Here is a tiny trained network, its code and every weight. The questions are about switching its units off for an input and a class, where a switched-off unit gives its printed mean instead of its output.

import numpy as np


def w(rows, s, z=0):
    codes = np.array(rows[::2]) - 128.0
    scale = np.full(codes.shape[1], s)
    scale[-1] = z or s
    return codes * scale


def norm(h):
    return h / np.sqrt((h * h).mean(-1, keepdims=True) + 1e-5)


def f(y):
    return np.maximum(y, 0)


def log_softmax(a):
    a = a - a.max(-1, keepdims=True)
    return a - np.log(np.exp(a).sum(-1, keepdims=True))


def net(x, mask):
    res = np.array(x, float).reshape(1, 7) / 4 @ E
    u = 0
    for l in range(3):
        y = f(norm(res) @ A[l][:, :-1].T + A[l][:, -1])
        res = res + np.where(mask[u : u + 8], y, B[l][:, -1]) @ B[l][:, :-1]
        u += 8
    return log_softmax(norm(res)[-1] @ U[:, :-1].T + U[:, -1])


A, B = {}, {}
E = w([
[236,61,62,80,141,61,186,149,92],'x0',
[128,127,125,127,127,129,124,123,129],'x1',
[128,127,128,125,124,127,127,125,128],'x2',
[90,137,9,115,111,177,132,174,196],'x3',
[126,127,127,124,127,129,126,131,124],'x4',
[125,162,133,145,79,217,240,136,31],'x5',
[227,187,184,55,113,174,128,167,212],'x6',
],0.0015)
A[0] = w([
[135,138,233,101,135,102,169,120,50,87],'L0N1',
[85,87,83,149,175,60,68,109,107,83],'L0N2',
[73,114,7,78,135,168,141,197,213,27],'L0N3',
[120,113,252,88,182,36,105,102,88,3],'L0N4',
[183,164,141,88,144,122,62,147,175,84],'L0N5',
[65,134,183,170,150,146,59,109,202,68],'L0N6',
[140,130,124,111,130,118,120,134,130,97],'L0N7',
[209,38,89,129,156,79,124,121,167,84],'L0N8',
],0.003,0.0018)
B[0] = w([
[178,122,37,198,100,185,95,130,161,233],'L0N1',
[102,58,169,123,120,184,204,168,142,246],'L0N2',
[251,128,115,245,97,147,66,52,110,255],'L0N3',
[216,124,52,227,78,178,61,100,160,213],'L0N4',
[90,64,153,122,121,170,215,145,128,222],'L0N5',
[129,187,119,62,138,115,115,148,39,236],'L0N6',
[117,119,144,125,75,114,131,143,119,139],'L0N7',
[97,217,129,76,144,112,114,131,66,243],'L0N8',
],0.0031,0.0019)
A[1] = w([
[125,125,120,105,156,84,53,142,205,152],'L1N1',
[37,227,154,150,121,166,100,123,151,47],'L1N2',
[95,114,166,108,130,96,116,139,141,72],'L1N3',
[170,73,82,115,123,147,162,143,89,176],'L1N4',
[156,120,132,181,169,52,52,84,214,145],'L1N5',
[210,181,110,66,99,156,152,171,160,156],'L1N6',
[157,126,67,91,122,123,175,158,131,131],'L1N7',
[100,94,145,92,193,2,44,149,199,1],'L1N8',
],0.0029,0.00078)
B[1] = w([
[116,157,133,138,94,193,202,124,69,190],'L1N1',
[150,179,123,51,172,10,38,134,55,205],'L1N2',
[158,121,127,158,130,174,124,95,112,141],'L1N3',
[58,204,180,107,142,109,78,136,120,232],'L1N4',
[151,139,95,149,45,250,216,132,63,206],'L1N5',
[34,43,149,171,189,79,120,106,144,254],'L1N6',
[81,207,174,117,127,116,42,104,94,190],'L1N7',
[125,113,97,61,52,237,230,165,54,193],'L1N8',
],0.0024)
A[2] = w([
[60,125,132,167,85,172,177,102,50,149],'L2N1',
[201,113,77,127,140,77,159,127,104,184],'L2N2',
[157,135,78,54,150,11,178,142,90,84],'L2N3',
[88,170,18,149,101,139,127,140,186,144],'L2N4',
[41,32,103,171,142,72,170,128,122,6],'L2N5',
[122,58,98,58,108,157,53,133,121,209],'L2N6',
[189,151,216,74,131,163,157,158,254,133],'L2N7',
[132,151,155,121,118,197,190,153,121,106],'L2N8',
],0.0034,0.0015)
B[2] = w([
[175,103,124,45,141,104,151,167,229,254],'L2N1',
[76,189,158,157,107,198,44,127,152,166],'L2N2',
[55,212,198,107,123,159,54,115,122,158],'L2N3',
[219,85,226,170,122,109,116,92,64,174],'L2N4',
[104,105,146,178,227,38,115,85,234,155],'L2N5',
[152,155,145,120,113,134,211,149,136,175],'L2N6',
[66,49,55,196,198,4,131,96,133,175],'L2N7',
[95,87,93,77,108,123,169,145,123,183],'L2N8',
],0.0034,0.0042)
U = w([
[243,119,99,255,84,186,69,92,114,250],'0',
[59,238,174,67,141,124,32,132,73,114],'1',
[65,47,113,159,211,27,164,115,188,126],'2',
[148,100,117,30,81,189,244,174,137,1],'3',
],0.0071,0.00088)

Each question gives the input, the list of numbers given to net, and the class t.
The units are the neurons (one row each of A and B). Each row of codes is followed by its name. A weight is (code - 128) times the scale printed after its matrix; where a second scale follows, it is the last column's (A, B and U).
mask holds one flag per neuron, layer by layer. A switched-off neuron (its flag False) gives its mean, the last column of its row in B, instead of its output. The means were averaged over made-up inputs and are rounded, as every weight is.
A unit's drop is (log p(t) with every unit on - log p(t) with that unit switched off) / (log p(t) with every unit on - log p(t) with every unit switched off).
The circuit of an input: a set's keep is (log p(t) with only the set's units on - log p(t) with every unit switched off) / (log p(t) with every unit on - log p(t) with every unit switched off). Starting from the 12 units with the biggest drops (on a tie, the unit counted first), units are removed one at a time, each time the one whose removal leaves the highest keep (on an exact tie, the one counted first), for as long as the keep stays at least 0.8.
circuit, biggest first: the units of the circuit, biggest drop first
most important unit: the unit with the biggest drop
top k neurons: the k neurons with the biggest drops, biggest first
top k neurons in layer l: the k neurons of layer l with the biggest drops, biggest first
input [6,-1,5,6,-2,7,-8], class 2: circuit, biggest first	(L2N5; L1N5; L1N8)
input [-2,-5,1,-5,-6,-7,-1], class 3: most important unit	L0N3
input [-6,0,7,-7,-5,-8,-7], class 3: top 3 neurons	(L1N5; L1N8; L0N3)
input [-1,6,0,3,-8,-4,3], class 3: top 2 neurons in layer 1	(L1N5; L1N1)
input [7,-1,-3,8,5,1,5], class 0: top 2 neurons in layer 0	(L0N3; L0N6)
input [0,0,1,7,-2,7,0], class 0: top 2 neurons	(L0N3; L2N4)
input [-2,-4,5,4,3,-5,5], class 2: top 4 neurons	(L0N5; L2N7; L0N4; L0N1)
input [7,-6,-6,-7,-8,5,5], class 0: circuit, biggest first	(L0N1; L2N1)
input [3,-8,1,8,-7,7,-7], class 0: top 3 neurons	(L0N3; L2N4; L1N6)
input [5,8,-1,-3,1,-5,-1], class 1: top 3 neurons in layer 2	(L2N3; L2N2; L2N7)
input [6,-5,2,-5,-5,-1,-5], class 1: circuit, biggest first	(L2N3; L2N2)
input [-7,6,1,7,-3,6,-3], class 0: top 4 neurons	(L0N3; L2N4; L0N8; L1N4)
input [5,-6,-3,-4,-8,8,8], class 2: top 4 neurons in layer 1	(L1N6; L1N5; L1N8; L1N1)
input [-5,3,8,-7,-1,0,7], class 0: top 4 neurons	(L0N4; L0N1; L0N2; L2N1)
input [0,-6,8,6,0,-8,8], class 2: circuit, biggest first	(L2N7)
input [-1,-3,-8,4,7,-4,5], class 2: top 4 neurons in layer 0	(L0N5; L0N4; L0N1; L0N6)
input [-6,-6,-2,1,4,5,8], class 2: top 2 neurons	(L2N7; L0N8)
input [-6,2,1,3,-5,-5,8], class 2: top 3 neurons	(L2N7; L0N5; L0N8)
input [6,-8,5,-4,-4,-3,3], class 1: top 2 neurons	(L0N8; L0N3)
input [4,5,7,-8,7,-3,-4], class 0: circuit, biggest first	(L0N4)
input [7,3,-3,-3,-5,-6,2], class 1: top 3 neurons in layer 2	(L2N3; L2N2; L2N1)
input [-4,0,-4,-5,1,-5,1], class 0: top 2 neurons	(L0N4; L1N8)
input [-2,-7,-5,-3,-6,6,-3], class 3: top 3 neurons	(L1N6; L2N1; L0N3)
